Below is a small trained network, with its code and all its weights. Each question gives an input and a class and asks what happens when units are switched off, that is, made to give their printed mean instead of their output.

import numpy as np


def w(rows, s, z=0):
    codes = np.array(rows[::2]) - 128.0
    scale = np.full(codes.shape[1], s)
    scale[-1] = z or s
    return codes * scale


def f(y):
    return np.maximum(y, 0)


def log_softmax(a):
    a = a - a.max(-1, keepdims=True)
    return a - np.log(np.exp(a).sum(-1, keepdims=True))


def net(x, mask):
    res = np.array(x, float).reshape(1, 2) / 4 @ E
    y = f(res @ A[0][:, :-1].T + A[0][:, -1])
    res = res + np.where(mask, y, B[0][:, -1]) @ B[0][:, :-1]
    return log_softmax(res[-1] @ U[:, :-1].T + U[:, -1])


A, B = {}, {}
E = w([
[172,108,151,98,216,176,84],'x0',
[104,2,134,97,113,148,141],'x1',
],0.018)
A[0] = w([
[188,242,108,146,169,169,58,97],'neuron 1',
[224,142,172,108,170,191,62,60],'neuron 2',
[183,160,164,168,151,157,174,4],'neuron 3',
[186,181,145,106,131,96,83,71],'neuron 4',
[246,126,98,126,202,172,83,69],'neuron 5',
[142,47,132,80,110,161,65,107],'neuron 6',
],0.011,0.0048)
B[0] = w([
[17,37,216,135,183,175,159,255],'neuron 1',
[113,119,11,210,85,113,156,235],'neuron 2',
[68,156,126,138,175,202,204,153],'neuron 3',
[159,134,182,174,184,116,102,182],'neuron 4',
[148,189,87,173,29,76,114,237],'neuron 5',
[102,172,194,134,217,159,114,221],'neuron 6',
],0.011,0.014)
U = w([
[91,68,232,64,225,180,82,255],'0',
[166,211,3,169,2,73,159,1],'1',
],0.0077,0.0014)

Each question gives the input, the list of numbers given to net, and the class t.
The units are the neurons (one row each of A and B). Each row of codes is followed by its name. A weight is (code - 128) times the scale printed after its matrix; where a second scale follows, it is the last column's (A, B and U).
mask holds one flag per neuron, in row order. A switched-off neuron (its flag False) gives its mean, the last column of its row in B, instead of its output. The means were averaged over made-up inputs and are rounded, as every weight is.
A unit's drop is (log p(t) with every unit on - log p(t) with that unit switched off) / (log p(t) with every unit on - log p(t) with every unit switched off).
The circuit of an input: a set's keep is (log p(t) with only the set's units on - log p(t) with every unit switched off) / (log p(t) with every unit on - log p(t) with every unit switched off). Starting from all 6 units, units are removed one at a time, each time the one whose removal leaves the highest keep (on an exact tie, the one counted first), for as long as the keep stays at least 0.8.
units of the circuit, in order: the units of the circuit, biggest drop first
k most important neurons: the k neurons with the biggest drops, biggest first
drop of u: that unit's drop, to one decimal
input [3,-2], class 1: units of the circuit, in order => [neuron 6]
input [-3,-3], class 0: 2 most important neurons => [neuron 5; neuron 2]
input [8,7], class 1: 3 most important neurons => [neuron 5; neuron 2; neuron 1]
input [-7,8], class 0: 3 most important neurons => [neuron 5; neuron 2; neuron 6]
input [-3,-4], class 0: 2 most important neurons => [neuron 5; neuron 2]
input [2,-1], class 1: 2 most important neurons => [neuron 6; neuron 1]
input [-8,-8], class 0: 3 most important neurons => [neuron 1; neuron 5; neuron 2]
input [1,-5], class 0: drop of neuron 1 => 0.8
input [-6,-8], class 0: drop of neuron 1 => 0.1
input [8,-7], class 1: 2 most important neurons => [neuron 5; neuron 2]
input [3,-1], class 1: drop of neuron 6 => 0.1
